(in the rows, 128 means zero)
Each row has a class, written after it, and each block has its own classes.
[157 144 131 142 182  85 100  83 112 112 126 114 121  88 152  94 180 122
 108  74 103 141 115 110 155 132 150  69 181 120 129 174 112 135 147 128
 114] -> Bemiz
[164 170 143 155 180  88 114  72 112 114 115 127 127  89 147  93 186 136
 114  59 108 127 109 111 146 116 154  71 171 131 137 176 119 117 129 132
 110] -> Gaki
[158 199 153 122 141 131 141 117  97 136 154 138 195  91 140 113 147 163
 128  94 125 136 134 160 147 124 129  87 138 195 107 127 116 142 212 129
 134] -> kig
[161 142 142 150 187  91 101  81 119 118 128 122 133  92 146  99 175 136
 107  66  99 141 110 106 162 133 150  71 184 125 132 181 113 135 146 132
 104] -> Bemiz
[168 149 151 147 191  81 111  82 119 120 119 133 130  77 161  95 190 145
 120  50 100 141 105 113 153 118 155  63 174 123 147 173 113 122 140 128
 105] -> Gaki
[ 91 173 133 145 185 136 124  99 176 139 137 149 117 138 136 150 116 201
  78 161  89 133 165 163 125 108 133 136 171 159 117 163 167 121 129 115
  40] -> sefe
[ 89 170 154 150 181 120 120 117 186 141 158 177 120 128 132 153 137 178
  89 139  99 139 154 190 130 101 115 127 178 162 126 153 169 129 127 116
  39] -> kaz
[148 196 132 124 138 130 147 118  89 139 138 126 200  94 129 110 145 176
 124 105 116 136 134 172 144 138 117  87 117 193 110 141 141 143 186 126
 117] -> lomi
[109 133 197 144 171 124 122 156 156 166 132 156 152 147 126 131 134 161
  90 100  96 113 108 146 171 129 116 136 151 152 113 110 130 136 114 133
  91] -> kaz
[160 210 129 135 135 117 151 123  95 151 131 140 197  91 120 105 132 190
 112  99 118 134 118 159 149 130 129  98 122 163 105 117 137 139 184 130
 123] -> Gaki
[153 164 133 148 174  94  98  67 116 124 134 113 127  90 156  81 183 137
 110  70 102 122 100 117 153 142 165  76 185 134 134 185 106 129 135 140
 102] -> sefe
[161 161 153 148 169 105 111  67 115 107 133 119 118  82 151  88 184 115
 114  67 107 134 106 109 153 127 149  66 170 129 152 184 104 123 157 133
 102] -> Geza
[ 92 149 164 141 192 129 114 124 192 131 156 169 123 139 130 164 132 185
  91 132 100 137 163 179 138 104 127 123 184 153 122 144 161 132 132 117
  39] -> Bemiz
[122 190  91 145 100 127 165 103  86 145 129 137 145 108 156 174 125 133
  70  86  96 135 129 131 127 163 120 119 128 158 111 124 169 114 132 163
 102] -> lomi
[157 166 143 138 178  91 100  74 100 119 122 113 119  78 141 101 183 139
 103  69 102 129 116 119 139 138 139  73 173 137 145 188 103 132 147 132
 106] -> lomi
[160 152 148 149 191  77 114  70 130 104 111 128 132  96 147 107 186 144
 106  66 103 135 115 110 161 120 152  76 172 135 132 177 122 124 148 128
 117] -> Bemiz
[156 202 134 132 150 131 154 125  95 146 134 140 213  99 130 113 138 194
 123  96 100 134 125 149 155 129 119  92 125 170 105 135 137 135 186 129
 120] -> Gaki
[100 153 158 138 184 122 119 109 178 125 154 173 120 136 123 164 135 185
 107 135 103 133 167 178 134  98 127 122 189 146 129 162 155 125 134 115
  49] -> Mak
[ 88 182 126 148 185 135 125  96 176 141 136 154 120 135 130 151 120 202
  75 162  97 132 166 168 125 104 129 134 169 158 118 162 173 119 130 112
  42] -> sefe
[162 215 148 105 141 142 147 116  83 137 144 110 199  90 134  92 150 168
 128 107  99 144 130 165 157 138 137  87 147 190 102 144 135 135 207 132
 112] -> Mak
[127 201  94 144 105 133 172 103  92 135 135 139 145 106 158 169 117 118
  58  92  96 139 128 120 144 163 125 111 131 151  98 118 179 108 153 162
 105] -> Geza
[154 189 130 130 137 126 149 125  96 151 136 139 202  98 122 115 131 195
 115  96 120 139 119 157 154 133 126  93 121 169 109 115 132 141 183 130
 123] -> Gaki
[118 193  88 143  99 151 157 104  93 158 146 136 143 103 175 171 121 125
  62  98  82 148 122 125 138 170 120 122 145 164 108 112 172 116 131 168
  98] -> kaz
[160 156 148 142 165 101 110  76 107 107 132 102 116  86 155  86 183 104
 125  84 112 137 112 113 153 124 150  68 169 120 154 172 101 129 152 130
 105] -> Geza
[168 151 152 151 187  77 108  68 112 107 120 127 140  93 155  93 201 144
 133  65 101 137 110 112 151 119 152  71 182 129 148 189 111 126 153 126
 111] -> Mak
[152 198 137 125 134 117 151 117  98 140 147 126 214 101 137 126 130 190
 103 112 127 137 123 160 157 139 125  95 118 184  96 124 139 144 193 122
 141] -> Bemiz
[ 95 171 137 147 189 130 129 111 173 126 126 151 117 134 120 157 119 208
  83 164 101 147 169 162 120 100 117 125 162 139 119 142 176 117 120 102
  41] -> Gaki
[ 83 146 148 138 185 149 106 114 173 146 140 151 115 140 132 142 143 198
  85 157 104 135 171 177 127 101 120 134 195 149 138 144 159 128 125 112
  33] -> lako
[110 137 203 134 159 138 132 162 161 156 136 148 160 149 106 125 142 160
  99  75 102 106  99 135 171 136 120 132 147 142 105 120 118 129 117 139
  89] -> Bemiz
[128 195  93 139 101 131 164  97  84 136 129 128 139 103 154 177 119 130
  65  93  96 143 134 127 130 169 121 111 133 162 108 124 182 112 134 165
  96] -> lomi
[164 145 144 144 187  83 115  83 124 106 114 128 137  90 151  98 190 132
 123  66  97 144 115 109 166 119 151  69 174 131 139 175 113 132 161 128
 114] -> Bemiz
[102 136 187 131 157 133 123 161 148 168 130 152 146 151 120 123 141 159
  94  77 107  92 100 138 169 132 123 130 151 149 111 104 112 138 126 143
  93] -> sefe
[ 93 148 146 153 203 145 129 119 179 122 143 149 122 133 136 162 130 185
  87 178  98 148 159 163 135 104 108 130 167 149 129 146 174 123 112  98
  50] -> kaz
[155 204 153 115 137 122 141 128 104 149 151 135 203  93 138 104 142 168
 123  96 109 139 127 170 156 131 128  95 140 176 102 134 140 144 208 131
 121] -> Bemiz
[ 93 161 168 143 189 139 111 117 178 129 157 165 118 129 133 158 137 174
  94 129 114 137 166 170 124 102 119 109 175 169 125 134 154 126 143 117
  48] -> kig
[105 135 203 120 157 132 125 167 139 155 124 137 141 156 113 130 158 144
 103  84 105 107 104 133 163 127 119 131 159 149 120 106 102 134 128 138
  90] -> Mak
[128 195  91 143  98 120 163  75  91 121 128 124 150 118 163 180 125 158
  75 107 103 147 138 118 141 175 131 115 138 154  91 112 179 108 133 157
 110] -> Mak
[110 139 202 143 172 119 125 156 164 155 128 167 157 151 122 137 137 167
  93  81  97  99 116 145 171 120 124 139 159 141 108 116 123 133 125 133
  91] -> Bemiz
[ 79 160 156 142 201 143 107 129 174 143 138 149 113 138 122 153 136 187
  70 147  98 136 162 172 123 106 115 131 193 134 133 146 166 130 127 111
  31] -> Geza
[ 96 162 162 145 194 143 124 118 178 114 145 153 115 130 129 165 119 173
  81 157 103 130 161 150 112  97 115 124 165 155 132 160 157 112 128 106
  56] -> kig
[156 204 143 130 135 114 152 122  99 142 133 135 194  96 122 111 129 191
 109 104 121 136 120 165 157 131 132  99 125 174 102 113 137 137 185 127
 112] -> Gaki
[ 97 166 127 145 180 140 123  99 175 133 132 153 118 130 120 149 121 207
  76 185 109 145 176 161 125 109 118 134 164 151 123 149 176 120 134 105
  51] -> lako
[127 198 101 130 103 135 172  97  92 125 123 123 146 114 163 180 116 139
  63  99  93 144 130 114 145 162 127 102 136 153  99 104 181 102 131 161
 108] -> Gaki
[ 93 180 139 151 198 150 118 106 172 136 140 147 117 127 124 154 121 195
  77 163 100 149 178 157 112 102 118 127 171 152 116 148 165 119 135 109
  48] -> kig
[ 81 147 161 139 194 144 102 125 184 133 142 145 119 144 125 158 137 198
  89 147  98 142 165 171 128 110 118 132 196 141 126 145 167 132 117 111
  25] -> Bemiz
[ 94 167 124 161 192 140 130 107 180 142 135 157 112 127 117 156 117 196
  76 173  91 155 163 162 133 104 114 135 160 154 120 152 172 125 116 107
  37] -> kaz
[109 145 215 142 169 157 120 157 151 152 135 141 155 147 105 122 137 155
  90  81 109  94 101 130 160 134 118 129 147 157 114 106 110 123 115 141
  87] -> kig
[103 122 195 127 154 131 125 171 155 165 136 148 138 144 117 131 144 150
  92  91 108 118  96 144 170 133 109 131 144 151 120  88 108 143 121 135
  94] -> kaz
[ 88 178 131 146 183 133 125 112 178 135 131 148 122 135 119 155 118 200
  76 167  97 146 171 164 123 104 116 131 164 147 109 153 174 126 128 103
  47] -> Bemiz
[160 193 130 121 144 123 156 110  84 135 138 120 209 106 130 115 141 184
 126 113 108 141 129 149 157 130 124  91 121 175 110 140 133 136 199 128
 139] -> Mak
[105 126 203 129 154 123 128 173 152 151 122 151 146 148 117 129 146 151
  93  65  98 105 100 136 170 126 113 123 157 146 111 109 117 139 123 135
  79] -> Bemiz
[127 190  86 125  83 140 167  83  74 130 133  98 148 117 163 171 126 138
  72 113 101 156 126 113 135 172 131 115 136 150 107 112 160 108 140 160
 121] -> Mak
[168 143 150 155 194  80 106  74 119 119 119 138 135  87 157  90 186 141
 124  57 106 142 112 115 162 119 161  67 174 129 140 170 113 123 149 128
 103] -> Gaki
[ 98 171 152 141 195 131 133 124 173 121 128 161 122 132 128 162 126 188
  82 155  96 135 160 160 119  92 116 124 173 139 129 151 176 114 127 102
  52] -> Gaki
[163 146 141 153 187  71 110  69 120 113 114 129 136  96 147 102 197 146
 121  72 108 146 109 108 156 121 152  72 176 121 146 178 111 128 149 125
 117] -> Mak
[128 193  85 133  90 139 162  99  80 141 138 129 153 117 166 169 124 129
  78  95  85 144 126 114 129 168 128 113 145 152 104 123 167 114 142 169
 116] -> Mak
[164 141 136 138 175 101 103  72 118 115 130 124 128  85 147  84 183 136
 114  86 106 131 116 115 158 133 155  74 184 134 144 189 106 125 146 132
 113] -> lako
[158 163 148 156 192  88 107  78 108 126 110 134 133  94 150  98 187 151
 100  45  99 125 110 114 148 116 151  76 182 136 136 168 119 122 136 135
 102] -> Gaki
[135 187  93 148 110 116 171  81  82 106 124 109 143 124 160 179 122 142
  72 120 108 142 132 110 135 165 130 123 131 144 101 114 185 101 125 152
 114] -> Mak
[ 83 154 152 141 192 139 102 124 183 142 139 154 116 136 122 154 129 198
  81 145  99 143 167 178 125 109 123 137 189 148 123 145 171 132 129 111
  24] -> Bemiz
[152 165 165 141 171 102 112  76 128 104 131 121 122  88 157  86 196 115
 119  66 102 128 106 124 149 120 150  65 173 130 158 176 107 123 152 133
 103] -> Geza
[114 120 207 127 174 136 120 157 137 151 126 142 165 159 117 135 143 168
 106  83  99 104 114 138 176 129 119 126 163 146 120 114 121 132 128 137
  92] -> Mak
[158 196 137 131 134 122 149 120  94 144 143 142 211 100 139 117 130 196
 113 103 124 136 120 158 150 138 127  88 117 186  99 112 136 142 191 125
 130] -> Gaki
[108 136 204 135 165 129 124 172 152 161 118 160 148 151 120 127 149 160
  95  73 100 102  99 131 158 125 118 128 159 131 117  98 114 132 115 135
  91] -> Gaki
[ 85 177 124 145 179 139 123 107 179 151 135 152 118 139 129 149 123 195
  82 164  95 139 164 162 128 110 129 136 170 148 115 150 166 125 127 116
  45] -> sefe
[156 208 134 122 126 120 149 108  79 143 148 118 203 100 133 108 134 186
 107 116 123 141 121 163 146 142 131  97 123 192 102 129 131 142 203 125
 128] -> Mak
[156 204 123 128 145 123 159 118  97 143 133 131 212  96 139 112 137 183
 119 109 110 122 119 151 163 128 127  89 121 181 106 144 142 138 183 128
 138] -> sefe
[155 210 139 131 133 118 147 112  87 151 139 126 197  91 119 109 138 185
 115 104 118 134 127 171 146 138 122 101 117 186 113 139 129 144 193 130
 112] -> lomi
[134 197  91 139 107 126 167  79  84 111 134 108 144 113 162 168 124 145
  71 119  99 157 135 120 137 178 137 114 144 157  90 122 185 104 140 155
  97] -> Mak
[160 148 141 156 180  75 111  63 128 123 116 137 129  98 166  88 185 143
 119  59 101 126 107 111 162 118 164  74 170 138 137 176 109 130 146 134
 117] -> sefe

A new block, with new classes.
[138 126 125 115 121 125 137 116 123  99 160 156 138 142 143 111 146 125
 141 131 140 136 129 138 156 110 123 121 104 136 135 139 141 139 110 145
 150] -> loni
[128 128 121 144 147 106 130  80 147 116  70 163 169 140 118 108 173 139
 184 101 130 113 140 141 134 144 124 129  85 109 131 116 136 125 136 118
  87] -> kal
[153 123 122 141 114 169 156 126 110 153 123 106 118 101 154 155 131 145
  82 170  98 138 124 134 125 140 121 138 155 120 128 129  89  81 128 174
 156] -> kal
[109 130 154 173  92  88 118  91 130 146 144  96  96 153 135 123 166  96
 161 129 170 151 138 129 146 125 134 109 105 135 141 152 177 118 107  97
 123] -> Nerif
[129 134 171 151 103  99 103 120 152 167 132 114 107 105 164 128  80  96
 178 130  97 144 127 101 132 126 129 125 100 115 169 115 118 158 100 101
 119] -> Fas
[ 92 146 116  87 134  72 142 168 122 109 139 137 134 159 123 132 116 159
 180  97 112 105 104 123 128  89 138 137 119 113 173 144 127 148 139 119
 156] -> fuged
[111 132 109 105 119 104 158 152  70  73  59 134 162 115 169 115 131 144
 137 109 144 150  89 122 142  57 100 154 149  97 175 156 132 123  84 112
 112] -> Tud
[131 125 123 162 137 118  98 134  99 117 125 148 172 133 165 109 154 149
 161 103 120 140 115 149 133 133 153 110  95  85 171 154 186 124 118 111
 103] -> fuged
[123 112 169 160 123 107 103 133 103 161 138  77  76 167 123 123 144 101
 124 147 120 133 131 111 132 122 145  81 113 114 137 159 172 121 149 127
 125] -> loni
[100  91 157 179 110 175 149 151  64 141 146 114 114 138 139  90 131  96
 138 155 129 140 153 152  98 157 139 130 104 178 106 126 154 111 126 141
 175] -> fuged
[107 150 131 146 126  93 108  91  99 131  76 136 166 128 104 103 164 130
 140  69 197 117 128 145 118 155 137 126 110  95 168 153 198 130 122 102
 140] -> godu
[160 128 106 163 121 141  92  66 119 150 161 113 131 127 134 127 127 117
 120 106 138 137 133 107 128 147 130 114 119  97 131 144 182 112 119 119
 132] -> Gok
[126 133 128 123  89 129  96 102 103 183 163 140 136 140 129 119  95 124
 129 104 170 127 137 115 107 120 168  90 130 135 199 159 182 142 139 120
 146] -> godu
[124 127 128  98  83  96 145 132 105 132 110 132 154 116 181 127 135 176
 154 119 147 131 134 125 123  94 116 151 115  98 167 112 130 149  88 123
 165] -> Fas
[ 87 133 162 156 112  96 123  88 119 142 156 109 119 130 151 164 126 125
 160 107 108 154 151 110 140 100 138 128 113  94 151 154 153 136 100 136
 134] -> Mefef
[102 139 136  72 106 120 105 120 115 157 149 131 135 128 144 135 138 172
 106 115 111 135 148 119 134  96 125 147 116  67 154 145 153 130  97 143
 137] -> Tud
[145 136 112 129 196 121 154 124 143 147  83 139 160 116 133 144 130 168
 127 125 102 106 128 122 132 151 140 133 145  89 120 104 125 111 152 147
  58] -> kal
[123 141 139 145 122 105 112 106 117 112 115 120 137 107 156 151 116 177
 127 146  89 141 119 147 150 105 128 139 139 122 137 135 106 108  82 118
 134] -> Fas
[175 130 125 195 157 125 150 127 166 131 139 147 150 131 130  91 158  98
 157 115 106 115  98 138 151 187 140 109 131 120 106  99 162 122 148 114
 111] -> loni
[ 96 160 124 143 147  98  85  63  91 121 160 145 153 165  94 123 124  89
 131  56 144 125 139 116  97 134 162 113 119 144 156 142 155 153 128 128
 137] -> Mefef
[119 130 132 110  90 109  66 133 139 130 136 148 143  87 168 129 129 192
 109 150 112 129 125 122 162 118 138 144 124  81 140 109 107 120  91 121
 106] -> kal
[ 99 116  95 133 136 143 115 114 114 114 169 146 167 151 164 121 124 169
 134 137  74 106 154 156 115 115 132 142 101 129 130 120 101 116 102 158
 156] -> Mefef
[164 142  88 129  93 117 117  91 150 133  92 156 156 128 144 124 182 145
 152 112 205 127 129 133 107 124 129 121 105  82 161 152 156 117 124 102
  90] -> Tud
[130 138 100 130 128 100 143 137 110 108 136 136 160 134 138 110 118 150
 160 140 124 105 124 140 124 124 123 117 109 113 128 161 171 112 127 138
 165] -> loni
[177 141 119 177 104 117 137  96 148 138 117 101 109 107 142 166 196 109
 131 117 173 167 120 121 115 152 128 124 138  73 126 163 175  98 131 116
 104] -> Mefef
[134 115 121 139 109 141 125 147 115 136 157 150 125 134 132 127 131 152
 142 147 131 121 132 138 116 133 177 115 128 147 146 133 128 123 138 113
 144] -> fuged
[130 123 134 109 125 118  90 138 184  96 146 141 121  94 146 131 108 121
 173 114  90 132 129 101 148 121 126 145  93 101 123 107  92 176 117 106
 107] -> Fas
[109 128 187 140  95 154 128 153  65 140 168 136 148 116 161 141 166 115
 136 145 130 152 156 137 113 140 145 133 133 125 142 145 168 141  89 151
 204] -> kal
[ 85 138 155 157 118  85 129 123 104 117 128 105 152 150 179 136 152 154
 154  90 133 146 102 145 112 100 131 146 110 114 169 128 102 147 108 131
 129] -> Papo
[132 130 110  96  90 130  97 121 147 119 143 121 155 149 136 135 161 180
 100 134 115 120 125 164 122 126 113 120 130 119 115 115 129 118 132 143
 154] -> Nerif
[115 130 171 140  93 134 164 123  96 191  82 119 130 129 148 134 179 121
 131 131 150 137 189 128 125 128 114 142 126  59 152 148 166 135 100 148
 159] -> Fas
[116 127 127 128  97 116  86 119 124 150 159 150 146 134 175  74 141 160
 106  54 177 147 101 116 169 117 133 139 112  73 187 107 169 150 110 118
  91] -> fuged
[102 143 131 145 152  83 163 106  95 135 133 105 140 140 105 120 107 109
 175  98 167 106 127 110 115 126 133 120 111 128 150 144 169 139 134 125
 158] -> Papo
[130 147 162 206 140 142 142  72 126 173 129  98 141 124 135 136 133  63
 155  74 133 146 102 116 117 144 131 117 143 119 177 121 130 120 122 130
 110] -> Papo
[111 116 111 141 152 122 122  78 123 135 120 111 129 143 114 124 152 154
 108 116 176 126 159 148 143 142 139 111  88 108 141 162 178 100 126 128
 106] -> Gok
[188 143 140 114 153 132 148  90 108 130  37 135 115 112  94 191 228 140
 136 134 232 130 138 111  96 142 142 122 114  65 141 136 134 124 154 141
  94] -> Tud
[131 139 109 139 136 124 108 104  99 110  62 158 193 108 113 118 115 170
 203 107 125  98 106 126  97 125 147 116 108 111 186 150 148  99 134 103
 129] -> kal
[130 134 132 132 120 129  85 122 138 139 192 127 121 128 147 129 119 130
 152 113 150 132 102 120 127 115 149 117 138 149 160 127 152 127 114 103
 120] -> godu
[ 76 142 136 113 155 102 141  95 107 123  70 105 170 106 124 146 128 154
 135 109 161 116 176 148 102 126 115 147 122 116 114 131 160 119  86 128
 120] -> Fas
[107 146 141 150 108 100 101 105  80 128 172 126 151 124 141 152 141 127
 140 101 132 133 123 119 123 125 158 119 148 124 138 126 165 139 113 134
 166] -> godu
[116 140  58 153 163 162 146  68 137 116 121 142 178 155 135 134 180 114
 115  76 122 103 150 139 136 113 130 137 142  82 149 160 118 103 104 137
 109] -> Tud
[109 144 150 144 154 121 112  77 138  97 177 121 107 129 100 158  91 117
 140 115 126 141 128 123 140 121 128 130 126 162 112 151 132 133 113 132
 147] -> Mefef
[138 133 139 154 140 115 128 118 140 117 156 113 120 146 141 167 148 112
 178 114 151 116 110 124 120 128 142 113 121 132 157 133 121 156 135 121
 162] -> godu
[ 98 107 101 137 118 123 130  98 129  92  53 134 143 104 118 121 181 158
 139 131 224 129 171 161 134 122 129 127  68  85 153 192 165  90 112 113
  92] -> Mefef
[112 148 142 167 174  96 151 119 120 130 103 126 155 152 153 134 116 116
 162 132 118 129 136 160 106 132 129 119 127 162 131 124 125 128 116 130
  85] -> Fas
[115 137  80 104 131 109 131 130 132 126 177 153 171 144 137  93 139 142
 147  79 172 118 111 143 115 134 151 122 114 145 181 118 166 118 127 114
 118] -> Gok
[105 121 149 133 138 141 132 123  51 151 149 140 156 160 157 107  72 124
 149 124  80 152 156 130  99  98 142 106 119 161 152 153 173 143 129 160
 127] -> Fas
[122 123 140 159 151 135 105 112 101 144 163 133 139 127 172 125 113 156
 160 145 133 133 124 123 143 102 155 114 112 121 171 146 164 109  83 110
  95] -> Tud
[136 137 104  96 103 141 118  83 164 136 129 130 168  70 150 145  94 162
 138  96 128 127 106 113 133 110 118 140 131  95 169 106 123 113  90 118
 121] -> Tud
[144 147 105 105 145 160  74 112 148 134 178 163 141 148 131  93 100 137
 139 100 181 110 129 119 112 114 127 129 121 143 164 139 137 145 113 111
 111] -> Fas
[143 127 153 163  98  61 155 122  92 129 124 107 102 149 138 166 166 144
 166 166 100 148 126 119 113 123 152 111 128 125  85 130 155 126 146 121
 143] -> Tud
[130 143 128 105 149  87 183 134 152 155 126 104 139 138 161 136  91 140
 139 122 111 121 123 131  90 146 109 159 146 158 113  93 125 143 116 120
 137] -> kal
[117 129 118 162 131 108 139  79  88  93  54 144 191 116 124 122 127 123
 164 115 117 119 133 147  96 143 134 124 103 140 119 115 130 126 120 119
 129] -> Tud
[111 129 139 147 137 103 147  69  78 132  48 114 173 145 130 145 159 164
 139  83 173 137 143 141 115 119 124 121 118  88 163 149 184 120 118 128
 118] -> Gok
[ 96 132 163 100 130 168 127  96 143 165 147 126 131 119 130 163 170 112
  94 120 141 143 180 144 156 119 119 147 142 102 156 126 128 122  59 143
 134] -> Gok
[111 110 142 168 147 133 151 125  73 107  93 153 178 125 194 126 156 175
 170 126 122 136 125 146 111 127 153 148  97 129 158 106 100 128 112 148
 116] -> kal
[114 112 120 102  87  91 126 140 117 111 138 148 122 142 166 112 163 134
 137  96 179 152 126 121 146 105 153 134  78 103 203 138 119 173 116 110
 134] -> Gok
[139 155 159 113 148 127 132 115 107 100 146 117 139 122 117 152  97  83
 190 144 146 145 134 132  80 136 100 133 116 180 105 149 180 148  98 121
 178] -> Nerif
[ 85 139 166 136 121  80 174 151  56 128 114 138 131 159 148 144 198 157
 162 158 149 131 138 149 111 107 146 142 123 135 130 114 125 120 112 153
 145] -> Tud
[106 113 121 121 154 124 175 169 104 106 116 163 154 159 174  99 144 108
 124 117  89 143 126 151 136  99 139 153 146 154 165 105  87 151  92 121
 106] -> Mefef
[101 125 101 160 105 125 110 106 123 127 127 145 134 148 125  95 139 118
 172 119 170  93 157 126 128 121 127 139 101 113 136 149 142 123 104  97
 149] -> fuged
[110 118 112 132 188 121 162 121 132 123 127 111 129 166 116 122 135 140
 144 126  78  90 158 122 131 126 123 140 121 107  77 135 144 123 135 141
 134] -> loni
[136 132 132 165 151 135 124  95  98 132 147 128 153 125 133 124 155 152
 164  98 191 136 121 132  98 147 148 118 109 123 151 140 204 100 126 128
 118] -> Mefef
[102 137 132 176 167 131  72  90  87 138 156 144 155 182 113  92  83 112
 136 101  53  95 144 129 111 149 140 124 122 143 103 132 149 154 138 132
 157] -> godu
[ 99 154 170 161 123 117 109  96 121 139 179 117 128 150 135 137 112  94
 153  95 130 140 110 112 143  98 127 119 163 143 151 139 157 140  88 108
 138] -> Tud
[126 133 108 124  99 144 114 101 104 147 141 128 145 130 168  97 146 150
 133 104 182 135 126 130 105 101 128 145 118 116 180 154 164  97  74 112
 139] -> loni
[182 133 134 144 121 175  89  63 141 160 113  98 145 100 133 161  88 153
  76 117  92 146 118 127 110 155 123 111 157 105 135 155 152 105 127 127
 140] -> kal
[119 137 139 132 142 137 169 120 116 156 146 138 160 134 116 137 123  89
 153 109 147 122 154 138  84 169 144 120 126 158 135 106 154 144 141 149
 153] -> Gok
[121 136  98 110 128 141 133 123 163 114  96 127 160 105 143 142 142 132
 119  99 205 135 115 159 128 115 116 122 138 118 175 145 133 103 112 120
  73] -> fuged
[107 133 150 142  90  99 101 108 117 152 175 119 136 117 201 146  87 167
 145 149 129 150 134 134 115 104 134 138 109 133 163 124 131 128  67 125
 141] -> Mefef
[129 135  95 134 141 138 154  93 127 159 164 126 148 148 132  99 130 136
 119  90 190 119 146 134 131 133 130 111 129 130 153 145 191 111 131 141
 122] -> Fas
[131 149 101 122  91 134  56  84 142 125 183 156 144 131 139 123 150 112
 109 105 157 136 135 129 114 118 138 132 134 130 148 126 123 126  83 108
 122] -> Mefef
